Below are the code and all the weights of a small trained network. Each question names an input and a class and asks about switching units off, where a switched-off unit gives its printed mean instead of its output.

import numpy as np


def w(rows, s, z=0):
    codes = np.array(rows[::2]) - 128.0
    scale = np.full(codes.shape[1], s)
    scale[-1] = z or s
    return codes * scale


def norm(h):
    return h / np.sqrt((h * h).mean(-1, keepdims=True) + 1e-5)


def f(y):
    return np.maximum(y, 0)


def log_softmax(a):
    a = a - a.max(-1, keepdims=True)
    return a - np.log(np.exp(a).sum(-1, keepdims=True))


def net(x, mask):
    res = np.array(x, float).reshape(1, 4) / 4 @ E
    u = 0
    for l in range(2):
        y = f(norm(res) @ A[l][:, :-1].T + A[l][:, -1])
        res = res + np.where(mask[u : u + 4], y, B[l][:, -1]) @ B[l][:, :-1]
        u += 4
    return log_softmax(norm(res)[-1] @ U[:, :-1].T + U[:, -1])


A, B = {}, {}
E = w([
[127,122,123,124,127,129,139,134,121,130],'x0',
[1,233,199,108,159,141,81,129,111,164],'x1',
[152,106,106,95,179,174,83,103,105,99],'x2',
[118,96,160,158,120,121,139,107,93,121],'x3',
],0.0011)
A[0] = w([
[143,196,28,80,184,120,139,216,252,158,12],'0.n0',
[143,188,155,242,29,22,226,247,249,215,5],'0.n1',
[119,73,224,192,105,116,160,83,40,97,16],'0.n2',
[163,83,79,15,247,218,28,81,107,93,50],'0.n3',
],0.0026)
B[0] = w([
[225,203,186,158,3,238,24,118,54,221,179],'0.n0',
[139,25,26,197,166,64,202,38,63,3,254],'0.n1',
[229,220,44,110,25,215,16,87,99,193,159],'0.n2',
[114,74,63,211,123,46,212,51,63,41,250],'0.n3',
],0.0035,0.0028)
A[1] = w([
[54,177,110,79,207,101,143,139,117,183,201],'1.n0',
[169,152,122,188,4,205,31,86,83,141,77],'1.n1',
[240,12,109,165,97,97,185,230,236,129,188],'1.n2',
[70,118,205,3,225,105,207,87,121,97,6],'1.n3',
],0.003,0.0024)
B[1] = w([
[159,47,207,84,161,157,132,224,215,166,183],'1.n0',
[193,235,69,10,25,226,76,89,87,231,229],'1.n1',
[20,219,255,63,176,165,58,220,201,219,254],'1.n2',
[172,197,47,146,46,110,122,163,160,140,141],'1.n3',
],0.0032,0.0031)
U = w([
[60,20,14,223,236,24,239,27,25,21,29],'0',
[22,205,237,41,237,196,41,242,240,237,254],'1',
[247,241,22,29,2,249,21,20,9,248,11],'2',
],0.0034,0.0026)

Each question gives the input, the list of numbers given to net, and the class t.
The units are the neurons (one row each of A and B). Each row of codes is followed by its name. A weight is (code - 128) times the scale printed after its matrix; where a second scale follows, it is the last column's (A, B and U).
mask holds one flag per neuron, layer by layer. A switched-off neuron (its flag False) gives its mean, the last column of its row in B, instead of its output. The means were averaged over made-up inputs and are rounded, as every weight is.
A unit's drop is (log p(t) with every unit on - log p(t) with that unit switched off) / (log p(t) with every unit on - log p(t) with every unit switched off).
The circuit of an input: a set's keep is (log p(t) with only the set's units on - log p(t) with every unit switched off) / (log p(t) with every unit on - log p(t) with every unit switched off). Starting from all 8 units, units are removed one at a time, each time the one whose removal leaves the highest keep (on an exact tie, the one counted first), for as long as the keep stays at least 0.8.
units of the circuit, in order: the units of the circuit, biggest drop first
top k neurons: the k neurons with the biggest drops, biggest first
top k neurons in layer l: the k neurons of layer l with the biggest drops, biggest first
drop of u: that unit's drop, to one decimal
input [-5,-5,-5,5], class 0: top neuron in layer 1 => [1.n1]
input [5,-8,6,-5], class 1: units of the circuit, in order => [1.n2, 0.n1]
input [4,0,-1,1], class 0: top 2 neurons in layer 0 => [0.n1, 0.n0]
input [2,-8,0,-7], class 1: top 2 neurons => [1.n2, 0.n2]
input [-6,-8,-5,-3], class 1: top 2 neurons => [1.n2, 0.n3]
input [5,-7,4,-7], class 1: top 3 neurons => [1.n2, 0.n1, 0.n2]
input [6,6,-7,-1], class 0: top 2 neurons => [0.n1, 1.n2]
input [3,0,5,5], class 0: top 2 neurons => [0.n3, 0.n0]
input [-4,-7,1,7], class 1: top 2 neurons => [1.n2, 0.n0]
input [-3,-6,0,4], class 1: top 2 neurons => [1.n2, 0.n0]
input [-5,-6,5,-4], class 1: top 3 neurons => [1.n2, 0.n1, 0.n2]
input [2,-8,6,-8], class 1: top 2 neurons in layer 0 => [0.n1, 0.n2]
input [2,-6,-4,4], class 1: top 2 neurons => [1.n2, 0.n3]
input [4,-7,2,-3], class 1: units of the circuit, in order => [1.n2]
input [6,4,6,1], class 0: drop of 0.n3 => 0.7
input [3,-1,-3,0], class 0: drop of 0.n1 => 1.4
input [1,2,8,0], class 0: drop of 1.n0 => 0.0
input [-8,3,-5,-2], class 0: drop of 0.n1 => 0.1
